Below are the code and all the weights of a small trained network. Each question names an input and a target symbol and asks about switching units off, where a switched-off unit gives its printed mean instead of its output.

import numpy as np


def w(rows, s, z=0):
    codes = np.array(rows[::2]) - 128.0
    scale = np.full(codes.shape[1], s)
    scale[-1] = z or s
    return codes * scale


def norm(h):
    return h / np.sqrt((h * h).mean(-1, keepdims=True) + 1e-5)


def f(y):
    return y / 2 * (1 + np.tanh(0.7978845608 * (y + 0.044715 * y**3)))


def softmax(a):
    e = np.exp(a - a.max(-1, keepdims=True))
    return e / e.sum(-1, keepdims=True)


def log_softmax(a):
    a = a - a.max(-1, keepdims=True)
    return a - np.log(np.exp(a).sum(-1, keepdims=True))


def net(x, mask):
    ids = ['ΓΛΞΠΦΨαβδεηθμω'.index(c) for c in x.split()]
    T = len(ids)
    res = E[ids] + P[:T]
    u = 0
    for l in range(2):
        r = norm(res)
        for j in range(3):
            rows = slice(3 * j, 3 * j + 3)
            q, k, v = (r @ M[l][rows].T for M in (Q, K, V))
            z = softmax(np.where(np.tri(T) > 0, q @ k.T / 3**0.5, -1e9)) @ v
            o = O[l][rows]
            res = res + np.where(mask[u + j], z, o[:, -1]) @ o[:, :-1]
        u += 3
        y = f(norm(res) @ A[l][:, :-1].T + A[l][:, -1])
        res = res + np.where(mask[u : u + 12], y, B[l][:, -1]) @ B[l][:, :-1]
        u += 12
    return log_softmax(norm(res)[-1] @ U[:, :-1].T + U[:, -1])


Q, K, V, O, A, B = {}, {}, {}, {}, {}, {}
E = w([
[183,149,94],'Γ',
[176,147,99],'Λ',
[140,159,96],'Ξ',
[137,219,120],'Π',
[107,39,128],'Φ',
[112,170,155],'Ψ',
[182,150,88],'α',
[7,118,153],'β',
[190,175,116],'δ',
[204,140,75],'ε',
[231,130,146],'η',
[189,118,99],'θ',
[36,35,124],'μ',
[8,147,165],'ω',
],0.013)
P = w([
[101,96,87],'0',
[163,213,254],'1',
[168,213,180],'2',
[171,196,84],'3',
[165,174,119],'4',
[135,202,60],'5',
],0.0087)
Q[0] = w([
[151,157,131],'0.h1',
[28,3,162],'0.h1',
[98,89,155],'0.h1',
[137,130,130],'0.h2',
[131,126,124],'0.h2',
[125,121,136],'0.h2',
[105,104,154],'0.h3',
[123,97,85],'0.h3',
[100,116,87],'0.h3',
],0.068)
K[0] = w([
[136,157,116],'0.h1',
[18,2,171],'0.h1',
[60,78,139],'0.h1',
[140,135,121],'0.h2',
[136,121,124],'0.h2',
[128,121,143],'0.h2',
[185,111,87],'0.h3',
[52,111,63],'0.h3',
[99,85,97],'0.h3',
],0.045)
V[0] = w([
[32,47,146],'0.h1',
[124,152,160],'0.h1',
[124,139,147],'0.h1',
[124,194,155],'0.h2',
[229,3,138],'0.h2',
[40,35,33],'0.h2',
[171,90,137],'0.h3',
[159,108,138],'0.h3',
[86,156,113],'0.h3',
],0.024)
O[0] = w([
[48,40,59,1],'0.h1',
[164,107,146,139],'0.h1',
[139,111,132,131],'0.h1',
[171,125,84,171],'0.h2',
[4,199,159,71],'0.h2',
[143,45,240,40],'0.h2',
[98,163,105,109],'0.h3',
[116,149,117,119],'0.h3',
[140,99,145,141],'0.h3',
],0.026,0.0082)
A[0] = w([
[99,92,37,165],'0.n1',
[164,162,52,99],'0.n2',
[110,188,131,44],'0.n3',
[122,164,127,39],'0.n4',
[149,123,165,35],'0.n5',
[129,136,108,40],'0.n6',
[143,122,141,78],'0.n7',
[165,128,126,73],'0.n8',
[138,131,116,43],'0.n9',
[139,124,163,2],'0.n10',
[68,119,4,79],'0.n11',
[118,174,123,36],'0.n12',
],0.032,0.0046)
B[0] = w([
[106,171,41,240],'0.n1',
[131,116,195,254],'0.n2',
[202,95,141,213],'0.n3',
[160,103,135,168],'0.n4',
[184,134,131,134],'0.n5',
[105,97,137,123],'0.n6',
[155,139,128,127],'0.n7',
[123,182,131,165],'0.n8',
[109,125,136,124],'0.n9',
[157,117,147,123],'0.n10',
[64,196,3,224],'0.n11',
[173,95,139,186],'0.n12',
],0.048,0.011)
Q[1] = w([
[113,171,163],'1.h1',
[195,135,146],'1.h1',
[255,51,89],'1.h1',
[130,98,85],'1.h2',
[131,244,222],'1.h2',
[162,49,149],'1.h2',
[195,151,85],'1.h3',
[102,105,131],'1.h3',
[105,115,139],'1.h3',
],0.038)
K[1] = w([
[107,114,115],'1.h1',
[104,85,156],'1.h1',
[125,93,199],'1.h1',
[129,154,99],'1.h2',
[128,35,253],'1.h2',
[157,74,76],'1.h2',
[103,132,190],'1.h3',
[146,104,98],'1.h3',
[144,117,94],'1.h3',
],0.051)
V[1] = w([
[83,145,218],'1.h1',
[151,119,85],'1.h1',
[76,145,230],'1.h1',
[129,14,31],'1.h2',
[188,233,2],'1.h2',
[109,44,128],'1.h2',
[238,13,175],'1.h3',
[83,101,155],'1.h3',
[203,138,88],'1.h3',
],0.032)
O[1] = w([
[74,99,187,135],'1.h1',
[150,141,102,126],'1.h1',
[64,94,200,135],'1.h1',
[42,73,61,137],'1.h2',
[202,3,146,131],'1.h2',
[70,141,95,131],'1.h2',
[152,248,80,253],'1.h3',
[43,122,138,101],'1.h3',
[214,138,126,169],'1.h3',
],0.036,0.017)
A[1] = w([
[122,99,14,205],'1.n1',
[205,5,153,254],'1.n2',
[95,57,209,183],'1.n3',
[77,111,163,143],'1.n4',
[126,136,143,113],'1.n5',
[56,4,119,88],'1.n6',
[120,101,140,138],'1.n7',
[186,21,55,220],'1.n8',
[140,171,83,108],'1.n9',
[224,91,146,158],'1.n10',
[128,83,131,156],'1.n11',
[128,122,213,146],'1.n12',
],0.041,0.0093)
B[1] = w([
[75,16,164,252],'1.n1',
[235,19,30,204],'1.n2',
[109,15,83,153],'1.n3',
[187,97,130,145],'1.n4',
[123,135,139,133],'1.n5',
[250,32,37,181],'1.n6',
[147,117,105,131],'1.n7',
[6,140,157,243],'1.n8',
[151,56,86,187],'1.n9',
[2,129,150,203],'1.n10',
[164,100,103,144],'1.n11',
[118,146,199,171],'1.n12',
],0.081,0.024)
U = w([
[131,161,171,184],'Γ',
[25,84,124,109],'Λ',
[136,172,46,93],'Ξ',
[51,219,91,95],'Π',
[240,117,176,138],'Φ',
[162,34,179,113],'Ψ',
[134,159,168,191],'α',
[191,207,76,151],'β',
[72,144,178,64],'δ',
[168,123,89,164],'ε',
[135,160,165,196],'η',
[90,86,250,4],'θ',
[131,147,174,152],'μ',
[187,136,93,125],'ω',
],0.016,0.0043)

Each question gives the input, a string of symbols that net reads in full, and the target symbol t.
The units are the heads (3 rows each of Q, K, V and O) and the neurons (one row each of A and B). Each row of codes is followed by its name. A weight is (code - 128) times the scale printed after its matrix; where a second scale follows, it is the last column's (O, A, B and U).
mask holds one flag per unit, layer by layer, with each layer's heads first. A switched-off unit (its flag False) gives its mean, the last column of its rows in O or B, instead of its output. The means were averaged over made-up inputs and are rounded, as every weight is.
A unit's drop is (log p(t) with every unit on - log p(t) with that unit switched off) / (log p(t) with every unit on - log p(t) with every unit switched off).
The circuit of an input: a set's keep is (log p(t) with only the set's units on - log p(t) with every unit switched off) / (log p(t) with every unit on - log p(t) with every unit switched off). Starting from the 12 units with the biggest drops (on a tie, the unit counted first), units are removed one at a time, each time the one whose removal leaves the highest keep (on an exact tie, the one counted first), for as long as the keep stays at least 0.8.
circuit, biggest first: the units of the circuit, biggest drop first
most important unit: the unit with the biggest drop
k most important neurons: the k neurons with the biggest drops, biggest first
k most important neurons of layer l: the k neurons of layer l with the biggest drops, biggest first
which heads matter: for each layer, one digit per head in row order, 1 if its drop is at least 0.15 and else 0, layers parted by /
drop of u: that unit's drop, to one decimal
input δ η ε, target Φ: which heads matter -> 100 / 010
input β δ μ ω δ Λ, target Ξ: 2 most important neurons of layer 1 -> (1.n8; 1.n10)
input Ξ α Ξ, target β: which heads matter -> 010 / 000
input θ Φ μ Φ ω Ξ, target θ: 2 most important neurons -> (0.n11; 0.n1)
input θ δ Ξ η, target θ: circuit, biggest first -> (0.h2; 1.h2; 1.h1; 0.h1)
input Ξ δ δ δ η η, target β: which heads matter -> 010 / 010
input μ θ ε, target Π: which heads matter -> 110 / 010
input θ θ ε δ, target θ: which heads matter -> 110 / 111
input θ δ Γ, target θ: which heads matter -> 010 / 111
input θ ω ω Γ η, target θ: 3 most important neurons of layer 0 -> (0.n11; 0.n1; 0.n2)
input β δ Ξ Γ, target Ξ: most important unit -> 0.h2
input μ η μ Ξ Λ, target Π: which heads matter -> 010 / 010
input δ α θ η ω α, target Φ: 3 most important neurons -> (1.n8; 1.n1; 0.n11)
input β θ Φ δ Π Ξ, target Ξ: which heads matter -> 110 / 011
input δ μ Ξ, target Φ: circuit, biggest first -> (0.h1; 1.h2; 1.n1)
input Ξ δ η δ Λ, target β: 2 most important neurons -> (1.n8; 1.n1)
input δ η β δ β Ξ, target Φ: most important unit -> 1.h2
input θ α θ α, target θ: 3 most important neurons -> (0.n11; 1.n3; 0.n1)
input θ α μ Φ Ξ, target θ: drop of 1.h3 -> 0.4
input δ η Π η η, target Φ: most important unit -> 0.h1
input δ δ β β Λ, target Φ: drop of 0.h1 -> 1.1
input μ Γ Ψ, target Π: drop of 0.h2 -> 1.7
input δ μ ε Φ μ θ, target Φ: 2 most important neurons -> (1.n8; 1.n1)
